Below is a small trained network, with its code and all its weights. Each question gives an input and a class and asks what happens when units are switched off, that is, made to give their printed mean instead of their output.

import numpy as np


def w(rows, s, z=0):
    codes = np.array(rows[::2]) - 128.0
    scale = np.full(codes.shape[1], s)
    scale[-1] = z or s
    return codes * scale


def norm(h):
    return h / np.sqrt((h * h).mean(-1, keepdims=True) + 1e-5)


def f(y):
    return y / 2 * (1 + np.tanh(0.7978845608 * (y + 0.044715 * y**3)))


def log_softmax(a):
    a = a - a.max(-1, keepdims=True)
    return a - np.log(np.exp(a).sum(-1, keepdims=True))


def net(x, mask):
    res = np.array(x, float).reshape(1, 8) / 4 @ E
    u = 0
    for l in range(2):
        y = f(norm(res) @ A[l][:, :-1].T + A[l][:, -1])
        res = res + np.where(mask[u : u + 4], y, B[l][:, -1]) @ B[l][:, :-1]
        u += 4
    return log_softmax(norm(res)[-1] @ U[:, :-1].T + U[:, -1])


A, B = {}, {}
E = w([
[117,103,232,232,74],'x0',
[47,127,182,64,73],'x1',
[195,17,162,171,116],'x2',
[60,91,134,148,147],'x3',
[55,109,157,60,102],'x4',
[183,53,32,116,136],'x5',
[131,20,154,92,81],'x6',
[113,139,100,29,253],'x7',
],0.0058)
A[0] = w([
[16,227,221,67,126,74],'0.n1',
[184,254,56,128,228,93],'0.n2',
[154,65,97,62,176,17],'0.n3',
[170,220,47,123,193,6],'0.n4',
],0.0084,0.0021)
B[0] = w([
[54,206,194,96,148,254],'0.n1',
[223,255,13,166,113,235],'0.n2',
[99,118,29,121,96,162],'0.n3',
[228,119,67,142,187,194],'0.n4',
],0.0096,0.0059)
A[1] = w([
[154,93,187,254,51,49],'1.n1',
[132,150,170,218,252,184],'1.n2',
[171,166,170,167,137,2],'1.n3',
[124,16,61,99,96,238],'1.n4',
],0.0081,0.0024)
B[1] = w([
[153,61,179,249,70,251],'1.n1',
[134,123,124,112,66,204],'1.n2',
[108,91,97,131,135,132],'1.n3',
[115,62,139,69,196,253],'1.n4',
],0.015,0.0034)
U = w([
[102,30,121,42,202,2],'0',
[217,239,34,159,151,101],'1',
[5,245,231,95,109,215],'2',
[136,57,229,240,69,127],'3',
],0.013,0.0018)

Each question gives the input, the list of numbers given to net, and the class t.
The units are the neurons (one row each of A and B). Each row of codes is followed by its name. A weight is (code - 128) times the scale printed after its matrix; where a second scale follows, it is the last column's (A, B and U).
mask holds one flag per neuron, layer by layer. A switched-off neuron (its flag False) gives its mean, the last column of its row in B, instead of its output. The means were averaged over made-up inputs and are rounded, as every weight is.
A unit's drop is (log p(t) with every unit on - log p(t) with that unit switched off) / (log p(t) with every unit on - log p(t) with every unit switched off).
The circuit of an input: a set's keep is (log p(t) with only the set's units on - log p(t) with every unit switched off) / (log p(t) with every unit on - log p(t) with every unit switched off). Starting from all 8 units, units are removed one at a time, each time the one whose removal leaves the highest keep (on an exact tie, the one counted first), for as long as the keep stays at least 0.8.
circuit, biggest first: the units of the circuit, biggest drop first
k most important neurons: the k neurons with the biggest drops, biggest first
drop of u: that unit's drop, to one decimal
input [-2,-8,6,7,6,4,3,-2], class 0: circuit, biggest first => (1.n4)
input [-5,-6,7,-6,4,0,1,-3], class 0: circuit, biggest first => (0.n2, 1.n4)
input [6,3,-5,3,-6,4,0,2], class 3: 2 most important neurons => (0.n1, 0.n2)
input [-1,5,6,-1,-1,-6,5,7], class 2: 2 most important neurons => (0.n1, 1.n4)
input [2,-5,6,6,-5,0,3,5], class 0: 3 most important neurons => (1.n4, 0.n3, 0.n2)
input [0,5,8,8,-5,6,-8,2], class 0: 2 most important neurons => (0.n2, 1.n4)
input [-1,-1,-4,3,6,6,-2,-4], class 0: 2 most important neurons => (0.n1, 0.n2)
input [4,-2,-8,8,6,4,6,6], class 2: 3 most important neurons => (0.n1, 0.n4, 1.n4)
input [1,8,3,-5,-1,-3,5,0], class 2: 2 most important neurons => (1.n1, 0.n1)
input [-4,-7,-7,1,6,-4,8,7], class 1: 2 most important neurons => (0.n2, 1.n4)
input [-5,2,3,-7,5,8,2,-8], class 0: drop of 1.n4 => 0.3
input [0,5,7,1,4,3,6,-2], class 0: drop of 1.n4 => 1.2
input [-2,-7,-3,2,-2,-2,6,-4], class 3: drop of 0.n2 => 0.1
